Below is a small trained network, with its code and all its weights. Each question gives an input and a class and asks what happens when units are switched off, that is, made to give their printed mean instead of their output.

import numpy as np


def w(rows, s, z=0):
    codes = np.array(rows[::2]) - 128.0
    scale = np.full(codes.shape[1], s)
    scale[-1] = z or s
    return codes * scale


def f(y):
    return y / 2 * (1 + np.tanh(0.7978845608 * (y + 0.044715 * y**3)))


def log_softmax(a):
    a = a - a.max(-1, keepdims=True)
    return a - np.log(np.exp(a).sum(-1, keepdims=True))


def net(x, mask):
    res = np.array(x, float).reshape(1, 5) / 4 @ E
    y = f(res @ A[0][:, :-1].T + A[0][:, -1])
    res = res + np.where(mask, y, B[0][:, -1]) @ B[0][:, :-1]
    return log_softmax(res[-1] @ U[:, :-1].T + U[:, -1])


A, B = {}, {}
E = w([
[228,143,224,20,68,53,217,84],'x0',
[164,27,18,132,148,52,190,95],'x1',
[26,222,64,72,138,4,98,83],'x2',
[105,22,176,70,126,46,18,174],'x3',
[16,62,199,133,192,136,254,157],'x4',
],0.0073)
A[0] = w([
[178,146,220,54,117,57,227,112,32],'neuron 1',
[106,181,103,141,137,161,252,115,122],'neuron 2',
[1,149,133,113,146,68,177,121,122],'neuron 3',
[155,20,182,159,137,210,170,138,131],'neuron 4',
[67,4,196,88,134,63,73,152,103],'neuron 5',
[198,127,88,123,135,117,84,120,2],'neuron 6',
[30,165,255,126,133,159,142,152,99],'neuron 7',
[11,76,51,182,163,193,93,153,50],'neuron 8',
[135,179,87,146,127,155,192,123,83],'neuron 9',
[29,36,150,130,164,103,252,133,27],'neuron 10',
[136,10,22,133,150,63,221,122,75],'neuron 11',
[215,185,60,118,110,99,38,111,75],'neuron 12',
[67,188,89,96,126,56,120,104,62],'neuron 13',
[130,199,197,126,133,151,69,132,66],'neuron 14',
],0.015,0.0075)
B[0] = w([
[119,168,225,159,138,93,96,112,238],'neuron 1',
[87,68,89,158,170,126,122,108,215],'neuron 2',
[172,121,127,106,153,149,162,174,228],'neuron 3',
[193,110,126,103,150,122,142,193,246],'neuron 4',
[76,57,83,169,175,122,123,107,255],'neuron 5',
[88,101,136,158,3,131,140,168,157],'neuron 6',
[138,174,81,91,95,147,124,92,227],'neuron 7',
[119,166,228,151,131,87,105,100,241],'neuron 8',
[87,63,105,146,128,106,100,132,176],'neuron 9',
[84,154,132,138,79,191,191,138,254],'neuron 10',
[165,176,76,75,97,113,77,89,237],'neuron 11',
[105,162,126,114,171,191,196,119,226],'neuron 12',
[197,85,137,128,106,106,105,187,205],'neuron 13',
[131,116,72,104,63,97,100,112,186],'neuron 14',
],0.032,0.017)
U = w([
[105,154,158,138,111,187,169,133,254],'0',
[127,170,233,164,156,82,76,94,39],'1',
[153,168,92,75,117,117,65,66,41],'2',
[94,62,122,173,190,116,93,109,120],'3',
[204,99,166,121,154,128,127,209,66],'4',
[166,171,136,96,254,154,130,86,228],'5',
],0.0086,0.0071)

Each question gives the input, the list of numbers given to net, and the class t.
The units are the neurons (one row each of A and B). Each row of codes is followed by its name. A weight is (code - 128) times the scale printed after its matrix; where a second scale follows, it is the last column's (A, B and U).
mask holds one flag per neuron, in row order. A switched-off neuron (its flag False) gives its mean, the last column of its row in B, instead of its output. The means were averaged over made-up inputs and are rounded, as every weight is.
A unit's drop is (log p(t) with every unit on - log p(t) with that unit switched off) / (log p(t) with every unit on - log p(t) with every unit switched off).
The circuit of an input: a set's keep is (log p(t) with only the set's units on - log p(t) with every unit switched off) / (log p(t) with every unit on - log p(t) with every unit switched off). Starting from the 12 units with the biggest drops (on a tie, the unit counted first), units are removed one at a time, each time the one whose removal leaves the highest keep (on an exact tie, the one counted first), for as long as the keep stays at least 0.8.
units of the circuit, in order: the units of the circuit, biggest drop first
most important unit: the unit with the biggest drop
top k neurons: the k neurons with the biggest drops, biggest first
drop of u: that unit's drop, to one decimal
input [-4,-2,8,-5,-7], class 4: most important unit : neuron 13
input [1,-3,4,-3,2], class 4: top 2 neurons : (neuron 5; neuron 11)
input [-6,-7,-8,0,5], class 4: top 3 neurons : (neuron 4; neuron 11; neuron 1)
input [-7,6,5,-3,-5], class 1: top 3 neurons : (neuron 8; neuron 10; neuron 7)
input [-6,0,-4,-4,-2], class 1: top 2 neurons : (neuron 8; neuron 5)
input [-1,5,6,-5,-8], class 0: top 2 neurons : (neuron 12; neuron 6)
input [3,-7,1,-8,-3], class 3: top 3 neurons : (neuron 11; neuron 2; neuron 9)
input [3,-8,8,7,-1], class 2: top 3 neurons : (neuron 7; neuron 14; neuron 4)
input [-5,-4,8,4,3], class 4: top 2 neurons : (neuron 3; neuron 13)
input [8,5,-8,-1,6], class 1: top 4 neurons : (neuron 1; neuron 3; neuron 13; neuron 11)
input [-6,-3,-7,3,6], class 4: top 2 neurons : (neuron 4; neuron 1)
input [5,5,-1,2,-2], class 1: top 3 neurons : (neuron 1; neuron 7; neuron 14)
input [0,-1,8,0,7], class 4: top 3 neurons : (neuron 13; neuron 3; neuron 12)
input [1,4,8,-3,-4], class 4: units of the circuit, in order : (neuron 13)
input [7,-6,5,4,-8], class 0: top 3 neurons : (neuron 12; neuron 8; neuron 11)
input [1,6,-6,5,-1], class 2: top 3 neurons : (neuron 11; neuron 3; neuron 13)
input [3,3,3,5,1], class 3: drop of neuron 7 : 0.2
input [0,-2,4,2,-7], class 0: drop of neuron 4 : 0.1
input [4,-7,7,-6,0], class 2: drop of neuron 5 : 1.3
input [-2,-4,2,0,3], class 2: most important unit : neuron 10
input [4,1,-5,5,-2], class 3: drop of neuron 4 : -0.1
